Below are the code and all the weights of a small trained network. Each question names an input and a class and asks about switching units off, where a switched-off unit gives its printed mean instead of its output.

import numpy as np


def w(rows, s, z=0):
    codes = np.array(rows[::2]) - 128.0
    scale = np.full(codes.shape[1], s)
    scale[-1] = z or s
    return codes * scale


def f(y):
    return np.maximum(y, 0)


def log_softmax(a):
    a = a - a.max(-1, keepdims=True)
    return a - np.log(np.exp(a).sum(-1, keepdims=True))


def net(x, mask):
    res = np.array(x, float).reshape(1, 6) / 4 @ E
    y = f(res @ A[0][:, :-1].T + A[0][:, -1])
    res = res + np.where(mask, y, B[0][:, -1]) @ B[0][:, :-1]
    return log_softmax(res[-1] @ U[:, :-1].T + U[:, -1])


A, B = {}, {}
E = w([
[129,128,126,129,128],'x0',
[131,130,126,128,128],'x1',
[128,252,173,3,138],'x2',
[247,184,221,229,188],'x3',
[227,30,199,57,59],'x4',
[172,73,86,60,251],'x5',
],0.0064)
A[0] = w([
[122,165,147,71,147,62],'neuron 0',
[218,168,207,214,179,125],'neuron 1',
[171,93,164,94,84,111],'neuron 2',
[174,111,98,102,197,87],'neuron 3',
[130,171,145,73,129,72],'neuron 4',
[102,55,108,209,139,82],'neuron 5',
[118,168,146,78,121,61],'neuron 6',
[69,126,71,103,110,99],'neuron 7',
[131,78,90,123,206,90],'neuron 8',
[71,191,92,166,187,98],'neuron 9',
[112,184,128,98,150,93],'neuron 10',
[133,172,184,89,122,120],'neuron 11',
[156,199,175,81,135,105],'neuron 12',
[176,76,157,75,105,123],'neuron 13',
[95,122,57,94,99,1],'neuron 14',
[87,115,85,91,66,93],'neuron 15',
[134,42,93,209,94,89],'neuron 16',
[80,102,106,69,124,76],'neuron 17',
[102,85,50,63,119,72],'neuron 18',
[117,190,144,66,141,97],'neuron 19',
[76,194,71,169,200,98],'neuron 20',
[154,80,96,68,237,180],'neuron 21',
[77,89,95,80,102,94],'neuron 22',
[121,167,160,69,138,93],'neuron 23',
[171,175,206,159,155,77],'neuron 24',
[167,81,186,82,74,98],'neuron 25',
[136,55,79,202,110,75],'neuron 26',
[82,96,86,73,78,95],'neuron 27',
[104,168,157,136,66,93],'neuron 28',
[83,110,86,83,77,94],'neuron 29',
[179,113,163,107,104,137],'neuron 30',
[111,157,144,148,67,78],'neuron 31',
[131,171,150,57,121,79],'neuron 32',
[174,99,104,86,225,110],'neuron 33',
[171,84,157,80,119,108],'neuron 34',
[143,104,78,80,254,140],'neuron 35',
[183,86,160,89,82,38],'neuron 36',
[166,75,186,80,82,61],'neuron 37',
[115,195,156,95,86,92],'neuron 38',
[40,214,75,166,210,90],'neuron 39',
[128,174,146,83,123,73],'neuron 40',
[123,170,132,79,115,96],'neuron 41',
[151,93,84,89,206,53],'neuron 42',
[112,160,112,182,25,80],'neuron 43',
[72,124,103,104,51,119],'neuron 44',
[108,154,157,174,38,97],'neuron 45',
],0.0082,0.00091)
B[0] = w([
[88,59,125,69,160,178],'neuron 0',
[238,157,119,207,211,249],'neuron 1',
[130,176,47,132,73,187],'neuron 2',
[101,150,185,156,105,184],'neuron 3',
[101,74,117,82,164,178],'neuron 4',
[73,37,103,37,176,208],'neuron 5',
[102,80,114,92,169,175],'neuron 6',
[162,166,135,176,160,194],'neuron 7',
[64,121,198,101,91,189],'neuron 8',
[122,173,14,144,47,218],'neuron 9',
[102,57,78,69,144,181],'neuron 10',
[132,91,103,84,161,182],'neuron 11',
[117,88,117,95,165,198],'neuron 12',
[127,179,40,135,57,197],'neuron 13',
[200,161,126,171,167,185],'neuron 14',
[201,173,149,192,199,194],'neuron 15',
[88,28,106,32,189,221],'neuron 16',
[194,161,171,179,194,189],'neuron 17',
[204,170,173,220,171,209],'neuron 18',
[93,57,113,79,158,196],'neuron 19',
[127,174,2,129,50,227],'neuron 20',
[78,182,230,132,62,223],'neuron 21',
[197,162,140,192,174,197],'neuron 22',
[93,48,104,66,162,183],'neuron 23',
[209,141,146,196,211,202],'neuron 24',
[133,173,31,140,69,201],'neuron 25',
[70,10,106,41,192,210],'neuron 26',
[199,180,139,196,189,204],'neuron 27',
[76,131,225,103,96,183],'neuron 28',
[206,169,154,199,190,197],'neuron 29',
[140,142,89,147,108,178],'neuron 30',
[101,135,223,124,95,176],'neuron 31',
[104,63,109,74,167,188],'neuron 32',
[107,163,201,120,96,205],'neuron 33',
[111,159,70,130,81,187],'neuron 34',
[62,168,226,135,57,221],'neuron 35',
[123,157,42,147,83,191],'neuron 36',
[133,166,4,143,72,199],'neuron 37',
[80,70,146,84,151,192],'neuron 38',
[123,159,39,134,71,254],'neuron 39',
[96,87,107,73,172,175],'neuron 40',
[108,59,118,93,176,176],'neuron 41',
[74,152,235,122,75,192],'neuron 42',
[48,130,254,101,73,205],'neuron 43',
[180,159,178,193,178,198],'neuron 44',
[67,149,242,116,112,202],'neuron 45',
],0.0053,0.0069)
U = w([
[212,169,144,178,223,157],'0',
[118,166,8,124,18,130],'1',
[82,16,111,72,192,4],'2',
[76,160,252,121,47,216],'3',
],0.012,0.00044)

Each question gives the input, the list of numbers given to net, and the class t.
The units are the neurons (one row each of A and B). Each row of codes is followed by its name. A weight is (code - 128) times the scale printed after its matrix; where a second scale follows, it is the last column's (A, B and U).
mask holds one flag per neuron, in row order. A switched-off neuron (its flag False) gives its mean, the last column of its row in B, instead of its output. The means were averaged over made-up inputs and are rounded, as every weight is.
A unit's drop is (log p(t) with every unit on - log p(t) with that unit switched off) / (log p(t) with every unit on - log p(t) with every unit switched off).
The circuit of an input: a set's keep is (log p(t) with only the set's units on - log p(t) with every unit switched off) / (log p(t) with every unit on - log p(t) with every unit switched off). Starting from the 12 units with the biggest drops (on a tie, the unit counted first), units are removed one at a time, each time the one whose removal leaves the highest keep (on an exact tie, the one counted first), for as long as the keep stays at least 0.8.
circuit, biggest first: the units of the circuit, biggest drop first
most important unit: the unit with the biggest drop
top k neurons: the k neurons with the biggest drops, biggest first
drop of u: that unit's drop, to one decimal
input [-8,6,6,-3,7,-1], class 1: circuit, biggest first => neuron 37
input [-7,-1,-4,-6,-4,-7], class 3: top 3 neurons => neuron 43; neuron 1; neuron 45
input [3,3,-8,5,-1,-8], class 2: top 3 neurons => neuron 16; neuron 26; neuron 5
input [2,2,-6,-6,-5,8], class 3: circuit, biggest first => neuron 35; neuron 21; neuron 42
input [-8,-2,5,3,-5,8], class 3: circuit, biggest first => neuron 35; neuron 21
input [-8,8,1,-5,4,6], class 3: circuit, biggest first => neuron 21; neuron 35
input [6,-8,5,5,-7,-1], class 1: circuit, biggest first => neuron 20; neuron 9
input [-4,-6,-4,6,-6,-7], class 3: top 3 neurons => neuron 43; neuron 45; neuron 31
input [3,8,6,-5,-4,1], class 2: top 2 neurons => neuron 1; neuron 19
input [5,2,-8,0,8,8], class 1: top 2 neurons => neuron 13; neuron 37
input [-5,-8,4,-7,4,8], class 3: top 3 neurons => neuron 21; neuron 35; neuron 42
input [5,-4,-5,0,-5,3], class 1: top 2 neurons => neuron 20; neuron 9
input [-8,7,2,-2,3,3], class 1: top 3 neurons => neuron 43; neuron 45; neuron 13
input [7,-7,6,-7,-3,7], class 0: most important unit => neuron 18
input [4,7,-7,3,-5,7], class 2: top 2 neurons => neuron 5; neuron 26
input [-3,4,7,-6,-3,1], class 2: top 2 neurons => neuron 19; neuron 1
input [-1,-5,6,1,-7,5], class 1: top 3 neurons => neuron 20; neuron 39; neuron 9
input [-4,-8,4,3,3,0], class 2: drop of neuron 15 => 0.1
input [5,0,0,-3,3,1], class 0: drop of neuron 20 => 0.3
input [-5,-7,-4,-5,6,4], class 1: drop of neuron 1 => 0.2
input [0,6,-5,1,3,6], class 3: most important unit => neuron 21
